Each row was made from one walk, in order. Every step used is in the known rows, and no mark comes twice. Write each row's walk.
Each row is shifted at random along 3 fixed directions that mean nothing.
Known rows
dokib, sobit, govi, doto, sadesug: [  69 -118   18  144 -152  -61 -176   84  -38  -36  -57 -122   31 -125
   36    0   99   49 -200 -140  206 -210   19 -349  193   78 -124 -123
  -35  376  196  182  353  -28   19  -58 -412 -135  -14  -64    6  267
  169   87 -121  278 -228 -183  227  321 -109   42   20   16 -114 -117
  102  146   48  143 -237 -162  -48  -24]
putur, sadesug, doto, sipu, govi, venu: [-158  145 -107 -142  102  129   25  198   16   54   21   38  -92  111
  -16  146  -66   19   59  236 -386  119  -18   86    4 -179   -9  101
  123 -132   48  -58  -68   34 -257   74  -54   65  168    8 -107 -122
  111  238   94   25   64   71   36   51  -26  141    6   36 -103  144
  212 -106  157  133   61  115  111  227]
sobit, sipu, doto, dokib, putur, govi, venu: [ -79    6  117 -163  104 -137  -61   50  -40    2  -38  168 -111  -54
  -22   86  -61   35   67  -38 -129  -29   60   61  108  -58   33   14
    3   25   51  173  112  -42  -16   29 -134  152  140  -15  -16   92
   87   16   93   69 -170  142   33  -24 -118  265   35  -53 -101  171
  -84   12  -82  -39  -61  -32   39  -45]
dokib, sobit, sipu, govi, sadesug, doto, letasad, venu, putur: [ -20    6 -156    1   38  119  -85  138   70  114  -25   11   92 -180
   45   26  -53   41 -205  -52  116 -182 -187  -85   21  117 -131  -55
  -38   77  178  -76  308   21  -59 -108  -12 -332  206  130  -40  206
  178 -188 -197 -161   91 -125  168  152  -79  -67   91  173  -60  106
  214  -30  165  115  -64  -36  -78   10]
letasad, doto, sipu, govi: [ -18  -15   97   45 -122 -104  -38  246  -29 -173  -57 -214    7  162
    8 -169    1   34 -156   89  -44 -235  -52 -153   53   25  -61  -57
   29  245  -55   77   96   24 -311  -48   46  -51 -104   19  -30  142
   60  185  -84  329  134  130   28  110   80  105   26 -254 -179   22
  173  -11   44   28 -137   -3   54   56]
venu, sobit, govi, sadesug, putur: [ -78 -318   65  392  -89 -132 -199   13   83   54 -115 -140   94  -50
   45 -172 -197  139 -170   -3  410 -265 -129 -192  217  121 -121 -270
  -56  538  258  183  482  -52   60  -40 -217 -212   73   16   34  468
  198   38 -311  335 -191   -9  407  556 -172   55  -31   -7  -32  135
  -67  270   77  140 -356   42 -298   73]
letasad, sipu, doto, sadesug: [-150  250  -61 -165  189   41   48  291  117 -158  -39 -218   56  102
  140  284  -82  113 -329   56 -416 -290 -196 -215  144  -96 -297   34
  185   85  263  142  244   34 -699  103 -155 -302  458   81  -61  166
  312   97 -107  251   28  -37  142  344 -160  182  -22 -177 -249  109
  300   -3  361  288  -49  -44  111   75]
sadesug, putur, dokib, doto, sipu, govi, sobit, venu: [   0  141 -280 -329  159  190   49 -200   28  -70   -1   52   58  171
   73    5 -217   53  -39 -194   57 -184   -2  235  -62  156   -9   72
   -6 -144  -30 -250   45   43  191  144  284 -340    8  -10 -245   13
   11  208 -105  -68  194  324   35  -51 -121  -39   -4  200  -60  158
  151 -221  100  -13  236  -54   84  151]
putur, govi, sadesug, doto, sipu, dokib, sobit, venu: [ -85  338 -413 -407  324  276   -1  -28   -1  221   69  185  -93   63
   70  335 -114   21  -54 -151 -209  -79  -49   28   32  -42 -208  163
   97 -409  300 -152  159   50 -349  215   52 -325  375   -7 -213  -88
  283  128   26 -171  -11   -7   69  361 -308   17  -40   63 -144  215
  318 -242  307  223  180   62   13  264]
letasad, doto, sadesug, dokib, putur, govi: [ -18 -146  181   35  143  -25   61   43   29 -137  -28   65  106   53
   71   29 -254   27   23 -103  193 -167   64  316   33  114   33  -28
 -137   -9  -93   73  -16   10  125 -129  -72  -44 -132   18  -40   82
 -154   -3  -70   75  220  186   10  -64   70  -18   21  -18  175  -72
 -139  -51   27 -138   51  -85  -14 -178]
letasad, sipu, govi, doto: [  -7   10  121   98 -195 -109  -47  122  -36 -195  -62 -153  -75   46
   58  -82   33   39 -200   96 -120 -160  -75 -225  132   -5  -14  -57
   11  264    9  155  -30    8 -334   -1  -15   -4  -10   21  -11   88
  102   97  -25  376 -152  -40   68  230  -13  103   39 -164 -195   65
   95  137  -37  135 -221   34   64   51]
govi, sobit, venu, letasad, doto, sadesug, putur: [  71  205 -310 -144  155  197  -67  -91   86  -68  -17  135  204  -31
   48   28  -46    8 -261  -33  -50 -251 -204   59  -30   71 -252   60
  227  110  200  -99  197   43 -228   69   95 -530  235  120 -155   97
  120  186 -136 -219  283   56  148   57 -133 -238   37  162 -158  161
  142 -130  304  137  208   18   54  186]
sobit, govi, doto, letasad, sipu, dokib, putur: [ -56 -175  300  118 -109 -235  -34   45  -95 -107   18  -60  -62   -5
   -6 -239  157    9  -78  -74   37  -88  -26   11  110   93   50  -37
 -152  166  -46  130    4    8  184  -81  213  162 -198  -64   63  157
  -43 -210   -8  187 -188 -107  -50   46   65   16   45 -207  122 -163
 -123  112 -188 -133 -275   13   17 -187]
sobit, venu, sipu, govi, doto, dokib, putur, sadesug: [ -58   79   79  -90  113  -67   41 -130 -122   96  -12  184 -279   80
    4   57  -23  -42  139   39 -409  344   -6  342    1 -150  105   99
   74 -239   -2   79 -230  -22  -86  -47 -322  486  -38  -69   31 -180
  -24   63  299  -46 -308   41 -140 -294 -147  234   18  293 -153    4
 -128  -66 -205  -65   49  189   79   66]
dokib, doto, letasad, sobit, venu, sipu, govi: [  58  194 -127    8 -221  -81  -48  241  -34  107  -31 -184  -20    8
  111 -105  134   28 -215  -79  -19 -162 -100 -352   53   63 -208  -19
   85  119  137  -65  237    9 -138   23  -82 -224   11  -55  -18  114
  211   91 -107  -17  -51  -61   80  129  -88  129   23 -106 -251   61
  195   47  122  164 -147  -49   61  172]
doto, letasad, sobit, govi: [ -46  158  -40  175 -189  -84  -88  303 -120  243   60 -183  -91  -76
  -80  -96  498  -40  -59   39 -237 -110  -10 -544  243 -156 -182  -35
   58  294  168  152  296  -24  -37   40  -83  -82  157 -105  115   99
  245  -38   -4  215 -178 -235  194  546 -103   67  -67 -306 -312  -84
  -23  141  122  313 -268   25  -90  114]
sipu, dokib, putur, sadesug, doto, letasad, venu, govi: [-207 -325  465  369 -200 -300   17  241  -97  178   72  -28 -111 -233
   20 -195   39  -77  167  129  192  259  151  209   23  -14   53 -137
 -224  138  -88   98  -16 -101  411 -204 -301  550 -226  -87  189   45
 -139 -230   71   42 -184 -165 -117 -178  209  269   -9 -132  294 -316
 -241  173 -236 -296 -334   -7 -109 -385]
sobit, govi, venu, putur: [  71  288 -399 -126  129  210  -11    1   29   72  -53  363   18  160
 -153  178  145  -18  -32  150 -288  -54 -117  -93   66 -115  -57  101
  288   -2  104   23   73   86   51  194 -146 -331  154   23  -94 -142
  186  249   41   86  140  175  151  383 -218 -119  -17 -117 -424  234
   94  -74  264  316  220  125   45  501]
letasad, venu, putur, dokib: [ 115  -87   53  224  -50 -108   72  157   24  -23  -69   28   22    2
   22   22  -28    6  -41  266    4 -195   28  -95   40    6  -88 -112
   12  129   60   78  181  -27 -230  -19 -281  -26   97   -2   98   65
  101   23  -81  276  -34  138   68  141  -29  103  -77 -248 -134  113
  -70   34    4  107  -72   -7 -141   73]
sadesug, putur, govi, sobit, venu, sipu: [ -11 -108    0  231 -197 -118  -91 -350   43  -13  -61   96  -24   -6
  -75 -139 -121  -93  115 -125  295   99   -9  -29  -73   80  197  -53
  -42  220 -180   13  -86  -43  327   54  296  110  -69  -29   63  -84
 -105   49   22  -42 -105  117   66  -96   10  -12   37   76   10  133
  -84  109 -151  -83  -35   86  -95  118]
sipu, doto, sadesug, putur, govi, venu: [-148   31   14   20   37  -23  -48   61   83  -18  -29  128   -2   13
    3  170 -105  -22  -37  -18  -18   98  -40  111  125  -88  -18   22
  139   57   -1  164  183  -46  143  105 -107   65  220    1  -28    5
   58   97   16   73  -42   69  137   60  -53  198   14  -56   43   54
   13  115   68  -17  -40  -16   48   -4]
doto, sadesug, dokib, sobit, venu: [  91 -175  199  202 -133 -141   14   13  -36   44   22  -84  -13  -52
  -18   60   55  -12   83  -39  299   95  198 -119  -24   32   31  -79
  -86  -48  -85   19   14  -46  219  -77 -234  256 -263  -63  113    7
  -88  -11   30   56 -123  -94  -57  -37   76  -57  -56 -117  113 -169
  -66   61 -181 -133  -67 -173 -202 -120]
sobit, venu, sipu, dokib, doto, sadesug: [ 198    1 -119 -145  113    9   74   45  147 -269  -40  -37  145  278
  129   71 -245  192 -205  -25  145 -188 -147  -15 -132  211 -141   12
  171 -142   85 -117   24   96 -222   65 -243 -223 -132  -49  -90   88
   70  200 -175   75  117  295  -99 -145   15  -58    0 -113   77   99
  308 -159  132  -58  121 -113   63   58]
sipu, govi, sadesug, dokib, sobit: [ -39  152   15   -1   75  102  108   16  -87  238   23   -9 -189  -14
   24  219  102   -5   72   67 -222  137   20 -134  179 -206  -69   27
   24 -212  153   49  -41  -52  -28   81 -311  145  108  -50  -19 -103
  127 -169  101  144 -223 -165   33  432 -216   61  -87   15 -143 -121
  -93   39   30  184 -128   68  -74   36]
doto, sadesug, putur, dokib: [  42 -119   -2  -54  207  107  136  -35  138 -220   22 -154  114  182
   39   63 -161  113   34   90  -53  -98  -36  112    9   35  -29  -31
   14  -54  -25  -28   23   32 -118   33  -47 -131   76   11  -43   56
  -41  -45 -114  219  231  272   85   55    5 -102  -82   -8  183   35
  -16 -118  102   34   97  -49  -47  -56]
dokib, doto, letasad, sipu: [  52  329  -64 -230   72  104   96  177   22 -115   47 -131  -29   23
   17  128  275   16  -67   34 -648  -70 -115 -327  -61 -152  -76  149
   72 -161  -27  -59 -289   62 -314   83  124 -226  190   38  -22 -150
   37  -56   76   86  165  -91 -127    6   -6  -99  -35 -289 -225   40
  177 -147  174  145   89  -69  217   24]
putur, sadesug, dokib, sobit, venu, letasad, doto, sipu: [ -37   19  -40  -98   79   -7  -37  154   -7   74  -61  -66  127 -105
  172   16 -187   49 -144   22  113 -349    3  -51  -67  133 -264  -45
  -35  -35  286 -207  333   11 -511 -106  -30 -317  107   70 -144  201
  164  201 -141 -310  172   26  117   -3  -69   15    4   79  -47  115
  149 -179  251   77   49  -60  -35  128]
dokib, sobit, venu, letasad, sipu, govi, sadesug: [ 119   92   16  104 -101  -31   40  -49  -63  251   45  -43 -130   68
  -93   40  226 -171   57   85 -106  233 -128  -70  -45 -108   58   60
   94  -66  -68   25 -156  -17  -10  -23   85  253  -97   61   46 -117
  -32 -101  115 -105  -93 -282  -86   87    0 -121    4  111 -122  -82
   34  115 -105   66  -95  160  -19  205]
letasad, sobit, sipu, doto: [  44  226 -123 -184 -121   52  -62 -171  -17 -162  -16  -39   28  -12
 -153   49  148  -31  -45   51 -244   33   82 -369  -24 -131   77   70
   86   53  -62  118 -236   12 -379  121  100  -44  181   16  139 -193
  -16   43  142  171   19  -93 -147  -19   53  -97   21 -271 -197  106
  103   -9  -39   63  148  -59   69   -4]
doto, sadesug, dokib, sobit, govi: [ -45  129  -82  -45  115  119   71   67  -42  152   50    7  -24   20
  -29  200  169   47   28 -100  -41  -66   32 -188  163  -43 -114   10
  -11 -111  137    2  157    3  160   42 -261  -73   59  -78   -9   25
  123  -21  -26   51  -22  -43  120  395 -154    4  -80  -13 -109 -164
    8  -52  139  192   17  -81 -122   36]
sadesug, doto, letasad, sobit, sipu: [ 142   19 -127 -135 -132  137  -77  -77   42 -263   63 -162  167  -75
 -145 -179  192   42    9   11  -40  -72   66 -371 -161   54  115   28
  -77   66 -173 -129 -303   89 -176  -26  430 -287  -56   57   82 -109
 -149  -71  -19   -5  316  -44 -118 -176  264 -395   40 -241   99   91
  129 -132  -18  -15  187 -127   42 -122]
govi, venu, putur, dokib, doto: [ 129 -166   85   92  -75 -104    6  199   43 -117 -167   16   56  -89
  192    6 -163  137 -138  175   47 -295   57 -140   57   41 -159 -146
  -29  187  206   70  264  -44 -266   56 -412 -148   95  -12  -42  185
  175  165 -150  263  -85  153  142  120 -117  189  -12 -165  -66  196
  -42   58   62   64 -155 -130  -13   21]
venu, sipu, govi, doto, sadesug, putur: [ -82  153 -171 -155  107  153   42 -132  108 -208  -49   34  -20  159
   64   82 -179   79 -173  -14 -272   14 -286   55   86  -14  -69   46
  154  -85   84   -5  -36   43 -262   75  -31 -149  224   33  -89  -54
   98   18  -28   49   88  140   90    2 -160   48   48  212 -104   81
  132  -89  116  131   83   93  153   96]
dokib, putur, sadesug, doto, sipu, govi, sobit: [-264   -5   -7 -100  153   96  -13    9   18   65  -42 -143   12   -1
   87   24 -326   22  -31  -21 -128 -117    9  157   40  -67  -73    4
 -109  150  145  -24  103  -22 -128  -25  -78 -134  207   -3 -144  103
  107   11  -37   78   39   -5  150  124 -175  138   37  347  -41   48
   93  -26  232   84  -85   33   71   31]
letasad, sipu, govi, sadesug: [ 154 -218   45  145   42  -11   26   70  164 -272  -43 -303  151  318
   15  -52 -245   85  -87  152  271 -197 -182   21  -49  159  119  -71
   65  219 -145   56  -91  104  -37  -86   87 -199 -283  115  -99  184
  -72   12 -227  367  159  149   64  176  196 -256    0  -96   93   69
  186  106   63   63 -112   62    9  117]
putur, dokib, sobit, govi, venu, letasad: [ 345 -195   53  173 -235  -58   27 -119  -97   72   27   53   29  -13
 -212 -177  363 -107  261  141  305  113  168 -159  -67   62  189  -50
  -43  109 -192  -83 -100  -18  472  -23   53  195 -426  -65   72  -68
 -196  -40   23   14   25    6  -66  -69  196 -188  -49  -87  168 -148
 -198   69 -235  -62  -22  -17  -30   85]
sipu, govi, sobit, venu, letasad, doto, dokib: [ 161  290  -13   -3 -116    4   36  -60 -269  169  121  230 -240   -4
 -218 -178  681 -176  161   71 -383  356   45   16  -48 -239   80  149
  197 -133 -192   22 -377  -36  158   55   78  474 -241  -68  116 -329
 -138  116  327 -123 -161 -104 -313 -231   92   -9  -30  -39 -262 -208
 -233  -47 -287 -108  125  195   63  -47]
sipu, sadesug, putur, dokib, doto: [  60  151  -95 -319  262  299  133 -100   74 -151   22   42   62  148
   88  196 -165   87    3   49 -424   33   33  117  -53  -82  -17  120
   46 -271    8  -89 -220   36 -238  167  -88 -159  224    0 -103 -133
  -59  -63   37  113  190  199 -108  -16 -106  -32  -74    3   83   37
   44 -159  118   59  262  -66  118   -8]
dokib, putur, sadesug, doto, letasad, sipu, govi, venu: [-116 -237  345  160  -72 -125   46  117    5   -5   34 -123  -20  -24
  -35 -119  -36  -73  180  148   10  269   69  364 -109  -30  258   24
 -157   38 -306   10 -283   -6  341 -173  206  384 -267   61   46  -39
 -273 -171   85  -39   77 -113  -99 -320  282   -4   77   62  337 -108
  -68  127 -170 -225 -142   57   64 -119]
doto, sadesug, dokib, putur, govi, venu: [ -10   94 -160 -169  362  131  123  103  116   58    6  220   62  128
   72  350 -315   60   57   25    0 -165  -37  286  106   22 -108   71
   99 -236  146  -54  157   53  151   49 -217 -343  130   16 -229   40
  110   37  -80  -46  203  265  186  246 -202  -48  -51   79  -19  153
  -23 -114  302  179  142  -13   49  234]
putur, govi, sobit, venu, letasad, sipu, dokib: [ 141  -94   68  223 -179 -178   15  -90  -25   23   63   -3   21  118
  -85 -238  153  -93   71   -9  397  -31  -33  -30 -112  131   99  -25
   35  135 -166  -47  -95    5  232   26  389  119 -300  -56   24  -19
 -106   33  -40  -87  -86   65 -101  -22  182 -124   -2  -81  140  -28
  -94  114 -110 -126  -88  131  -49   22]

Write each row's walk
[ 114  -77 -134 -208   81  183   26 -136  100 -279  119 -183  243   86
 -100 -172   21  108   99   46  185   16   80   21 -275  142  170   65
  -29 -169 -190 -225 -359  129  -67  -33  346 -203 -192    3   19 -126
 -247  -76  -50 -129  335  123 -218 -321  378 -432   20  -85  438   17
  137 -210   54 -163  287  -45   36 -221] -> putur, sadesug, doto, letasad, sobit, sipu, dokib
[   3   59  -94 -183  130   55  -64  164   31  -48  -45  -78  157    7
  182  148 -308   94 -245  -85  210 -374   76  -14  -25  190 -224  -13
    3  -68  204 -143  341   57 -417  -19   36 -427   39   90 -177  253
  156  140 -178 -118  148   62   61  142  -73   -5  -22 -111  -76   88
  289 -113  218  109  104 -150  -40  176] -> letasad, doto, sipu, sadesug, dokib, sobit, venu
[ -43  -34  -29   72   84  -72   49   70   28  189  -24  -77   -7   54
  135    9 -242   33  -71  -21  176 -106 -136  146  103  113 -128  -37
   -8  -86  194  -78  246   22   50  -86   62 -167  -26   31  -75  183
  136 -205 -142 -166  -44  -37  137  176 -136  -39   -7  117    0   36
  -71   43   64  109 -147  104  -71  164] -> doto, letasad, sobit, venu, sipu, govi, sadesug, dokib, putur
[-193   24   62  103  -57   60 -101   61  -24  149   64   77  -75 -192
  -50 -101  224  -53   37 -158 -311  168  -50 -123   22 -168   27    2
  -67  152   34   70    2  -45  -39   31  309  169  325  -18  116  -47
   57 -214   97 -237 -167 -162    2   28  -62  139   89  215   15  -69
 -153   45   30  -14  -55  101   17 -206] -> venu, putur, govi, sobit, sipu, sadesug, doto, letasad
[-191  133 -193 -123   52  192  -23   91   33   84   26  -97   73  -33
   -1  -96   64   42  -59   -9 -199  -20  -97  -29  -19  -60  -63   17
   -2   21   93  -65   79   42 -273  -26  109 -199  273   45   10  -28
   98  -22  -30 -211  189  -22  105   78  -27  -13   90  248  -32   91
   86  -95  255  127  105   88    5  -17] -> venu, putur, sadesug, doto, letasad, sobit, sipu, govi
[-146  328  -74 -145   41   55   16   19 -161  247   50  177 -196 -264
   61  141  188  -97   35 -117 -444   -8   93 -116  243 -211 -146  104
  -76 -215  223   42   22  -55 -109   64   -1 -133  382  -73  -15 -168
  151 -188  194 -123 -178 -247   65  252 -291   98  -43  -38 -232  -19
 -276  -28   86  207  -23   25   95  -36] -> sadesug, dokib, putur, govi, doto, letasad, sobit
[ -59   96 -127 -231  139  -15  -95   67  -41   -4  -71  -41  -45  -80
  139  -48 -139  226 -261 -110  -68 -423 -113 -117  249   83 -300 -125
   12  169  437   43  420  -11 -453   -7 -375 -422  254   11 -143  410
  376   57 -169  168 -160  134  279  399 -435  228    7  234 -368  285
   -2  -45  197  258 -116    1  -22   74] -> venu, sobit, sipu, govi, doto, dokib, putur
[-188  107  -95  -47  155   75   42   15   28   70   48   26   31  -69
   86   -9   54   24  -72  -27 -115   12  -57  208 -119  -21  -93   71
   36 -126  110 -118    7   30 -146   78  260  -74  190   25  -17  -60
   86    9   10 -293  -59  -81  -28  -17  -17   -9   25  107   90   54
   47  -79  189  -21   90  141  -25  -51] -> govi, sobit, venu, putur, sadesug, doto, letasad, sipu, dokib
[  98  381 -379 -354  222  271   90 -167    7   68   91  294   24    9
   19  295   67  -74  -14 -202 -126  -51 -113  108  -75   69  -61  193
  100 -482   64 -256 -132   90 -102   55  280 -365  135   83 -185 -223
   10   99   56 -527  208  -26  -44  -69 -100 -238   -2  250  -91   64
   93 -257  183  148  422   25  156  192] -> putur, govi, doto, sadesug, dokib, sobit, venu, letasad, sipu
[  71   73 -208 -234  237  248   52 -149   32    0  -18  135   42 -132
  -40  196    2   14  190  109  -74  197  160  138 -206 -124   84   98
   35 -334  -41 -112 -239   17    3   31 -304  -47   15   54  -32 -274
 -110   49  144 -183  116  -22  -98 -272   48 -118  -53  134   60   51
   17 -122   58  -11  323  -36   21  -33] -> govi, venu, putur, sadesug, doto, dokib, sobit
[  87   -7 -135 -226  211   81  126  -99  233 -317  -66   42  161  178
  140  146 -403  200 -127   70  149  -89 -196  160 -112  153  -65   47
  147 -279   45 -123  -71   67  -66  126 -111 -243   23   16 -128    7
  -10   25 -175  -34  221  288  -57 -241   37  -81    1  -50  222  135
  231 -117  112  -72  137  -84  106   13] -> govi, venu, sipu, dokib, doto, sadesug, putur
[ -12  160  -26  -13   61   47   55  -89  -83  121   56  178  -73 -142
   27    6  229  -79  -16   35 -352   74  -51  175   55 -129 -151   62
   87  -63  138   16   47  -73 -240   95  133  151  302   16   57  -63
   48   49   98 -233  -56  -91   -7  -48 -118   53   -9  157  -72  -23
 -184  -95  -23   18   81  114  -31  -31] -> govi, sobit, venu, letasad, doto, sadesug, putur, dokib
[ -39  -62   -7  -33  -62  -44  -61 -252  119 -151 -108  -91  130  -17
   39   69 -260    4 -148 -191  297   42  -24  -28  -93  132   -8  -40
    9   54  -42  -15  134  -30    5    5  -19  -37   24   54   46   49
  -40  -18  -62  -67   61  -17   16 -249   -8   34   49   73  118    6
  185   53  -31 -138   53 -154  -18  -27] -> dokib, sobit, venu, sipu, doto, sadesug, putur
[ -99   76   85   30   55  -71   84 -122  -46  182   23  314 -103  -79
 -109  210    8 -108  223  -84   29  360  170  343   59 -158  120   54
   14 -285 -106   80 -152  -90  454   52 -117  347   -8  -43  108 -203
 -152  -43  198 -140 -134  -70 -144 -193  -42  181  -50   37   95 -119
 -357   90 -145 -198  125   27   35 -120] -> sipu, doto, sadesug, dokib, putur, govi, venu, sobit
[ 198   47 -316 -241  223  330   16 -272    5  -26   13  189   68  128
  -99   52  -14   -2   78 -117  181  174   43  280 -213   62  145  100
   64 -327 -180 -171 -240   90  308   -3  -63 -137 -312   79 -103 -216
 -181   71   51 -129  206   92 -146 -208   58 -316   -8  210   56   -9
   81 -151  -57 -115  397    3  -18   12] -> sipu, govi, sadesug, doto, dokib, sobit, venu, putur
[-237 -150  285  164   70 -154   21   58  -27  188   12  -65 -109  -22
   68   54 -263  -60  143  -95   28    7   96  116  115  -98   21  -47
 -187   46   47  105  108  -89  140  -47   85  238  108  -79   -2  102
   15 -246   30   -8 -236  -62   25  104 -116  238  -47  136   69 -168
 -253  138  -42  -42 -229   31  -47 -122] -> doto, sipu, sadesug, dokib, putur, govi, sobit
[  46 -225   59  123 -284 -177 -221   10  -29  -18  -35 -112   -4  -96
   36  -68 -140  -77  -65 -141  435   37  122 -132  -33  151   44 -142
  -48  272  -26   38  168  -12  107 -106 -102   23 -292   21  -32  153
  -14  124  -23    2 -164 -149  -16  -83   76   50   18   27  -68 -141
  112  156 -145  -80 -113 -123   51   55] -> dokib, sobit, venu, govi, doto, sipu, sadesug
[-306   -9  109  178  -18 -160  -28  311   -8  334   96  -75 -140 -317
  172   26   41   30  -52   15 -113 -112 -129  -45  303  -12 -256 -163
  -49  258  371   82  570 -108  -50   17   11   40  506    6   31  386
  354 -277 -150 -169 -344 -101  288  443 -221  422  -44  144 -151  -39
 -138  117  102  251 -362   87 -149  -41] -> doto, letasad, venu, govi, sobit, sipu, sadesug, putur, dokib
[  44  128 -173 -169  -47   68   87  -86    6    7   14  -83   31   75
   99 -129   -7   30  -32 -139   70  -47  -37   82  -49  160  -26   33
  -34 -175  -57 -231   34   25  115   60  285 -185  -37  -21  -54  -24
  -31  -25  -94 -203  168  154   -7 -152    2   12    2   62   68   57
   45 -107   -5   -6  116  -22   44   64] -> sadesug, putur, dokib, doto, letasad, sobit, venu, sipu, govi
[  62  -28  -38  -38   -6   -9  -48   97  -55  127   -6   70   23 -199
   37  -76  -24  -15   53   85  129 -157   92  -77   49  -15 -113  -25
  -90   61  127   -6  136  -41  -67  -49 -112 -172   50    4  -49   56
   45  -37  -44 -121   61  -74  111   20  -18   37  -29   -3   30   92
 -146   93    4   91  -70  -41  -14  -29] -> sadesug, doto, dokib, putur, govi, venu, letasad, sobit
[-108 -194  -83   48  -17   37 -127  -41   53   54 -103   45  118  -94
  -38   -9 -190  -10   48   -9  316  -38   83   55 -107   75   93  -59
 -132  130   -6  -41  172    6  165  -73  -21  -70  -30   45  -24   49
  -17  174  -72 -148  101  -38  136  -88   65    4   63  167   81   58
  150   23   63  -30   38  -53  -66  108] -> dokib, sobit, govi, venu, putur, sadesug, doto, sipu
